Below is a small trained network, with its code and all its weights. Each question gives an input and a class and asks what happens when units are switched off, that is, made to give their printed mean instead of their output.

import numpy as np


def w(rows, s, z=0):
    codes = np.array(rows[::2]) - 128.0
    scale = np.full(codes.shape[1], s)
    scale[-1] = z or s
    return codes * scale


def f(y):
    return np.maximum(y, 0)


def log_softmax(a):
    a = a - a.max(-1, keepdims=True)
    return a - np.log(np.exp(a).sum(-1, keepdims=True))


def net(x, mask):
    res = np.array(x, float).reshape(1, 3) / 4 @ E
    y = f(res @ A[0][:, :-1].T + A[0][:, -1])
    res = res + np.where(mask, y, B[0][:, -1]) @ B[0][:, :-1]
    return log_softmax(res[-1] @ U[:, :-1].T + U[:, -1])


A, B = {}, {}
E = w([
[11,254,58,150,80],'x0',
[144,17,35,192,12],'x1',
[12,30,179,195,189],'x2',
],0.0095)
A[0] = w([
[184,184,100,3,80,44],'N0',
[90,137,153,184,141,94],'N1',
[161,89,169,126,181,205],'N2',
[43,85,171,167,180,76],'N3',
[203,80,138,102,189,121],'N4',
[94,196,115,169,124,254],'N5',
[87,86,141,122,154,16],'N6',
[84,171,151,104,173,51],'N7',
[105,81,58,148,52,6],'N8',
[117,163,156,55,207,46],'N9',
],0.014,0.0031)
B[0] = w([
[178,162,162,252,74,250],'N0',
[156,164,131,248,134,176],'N1',
[50,133,14,198,166,219],'N2',
[254,173,157,191,96,231],'N3',
[19,165,104,174,207,233],'N4',
[6,205,68,156,225,217],'N5',
[183,192,129,204,4,170],'N6',
[54,48,168,53,123,191],'N7',
[37,44,188,141,107,238],'N8',
[63,48,237,113,15,221],'N9',
],0.0094,0.014)
U = w([
[178,165,124,181,103,107],'0',
[58,7,153,90,103,110],'1',
[53,150,51,142,232,62],'2',
[99,119,90,129,167,255],'3',
[150,114,105,48,140,76],'4',
],0.013,0.0089)

Each question gives the input, the list of numbers given to net, and the class t.
The units are the neurons (one row each of A and B). Each row of codes is followed by its name. A weight is (code - 128) times the scale printed after its matrix; where a second scale follows, it is the last column's (A, B and U).
mask holds one flag per neuron, in row order. A switched-off neuron (its flag False) gives its mean, the last column of its row in B, instead of its output. The means were averaged over made-up inputs and are rounded, as every weight is.
A unit's drop is (log p(t) with every unit on - log p(t) with that unit switched off) / (log p(t) with every unit on - log p(t) with every unit switched off).
The circuit of an input: a set's keep is (log p(t) with only the set's units on - log p(t) with every unit switched off) / (log p(t) with every unit on - log p(t) with every unit switched off). Starting from all 10 units, units are removed one at a time, each time the one whose removal leaves the highest keep (on an exact tie, the one counted first), for as long as the keep stays at least 0.8.
units of the circuit, in order: the units of the circuit, biggest drop first
unit that matters most: the unit with the biggest drop
k most important neurons: the k neurons with the biggest drops, biggest first
drop when u is switched off: that unit's drop, to one decimal
input [-6,8,-6], class 1: unit that matters most -> N8
input [-5,-4,1], class 2: 3 most important neurons -> (N2 N4 N8)
input [6,2,-4], class 2: 2 most important neurons -> (N5 N3)
input [-6,3,-5], class 2: 2 most important neurons -> (N4 N3)
input [2,-8,8], class 0: 3 most important neurons -> (N3 N1 N6)
input [2,-5,6], class 0: 3 most important neurons -> (N3 N8 N1)
input [5,4,-2], class 2: 2 most important neurons -> (N9 N5)
input [-8,-4,-1], class 2: 2 most important neurons -> (N4 N2)
input [7,6,-5], class 2: 4 most important neurons -> (N5 N9 N3 N7)
input [-4,7,7], class 0: 3 most important neurons -> (N3 N6 N9)
input [-8,5,8], class 0: 3 most important neurons -> (N3 N6 N5)
input [1,-7,-6], class 1: 3 most important neurons -> (N9 N7 N3)
input [-4,-7,6], class 1: 3 most important neurons -> (N9 N7 N0)
input [8,5,-4], class 2: units of the circuit, in order -> (N5)
input [-8,-4,5], class 2: drop when N4 is switched off -> 1.6
input [-6,-7,3], class 1: drop when N5 is switched off -> 1.1
input [6,7,0], class 1: drop when N4 is switched off -> 0.2
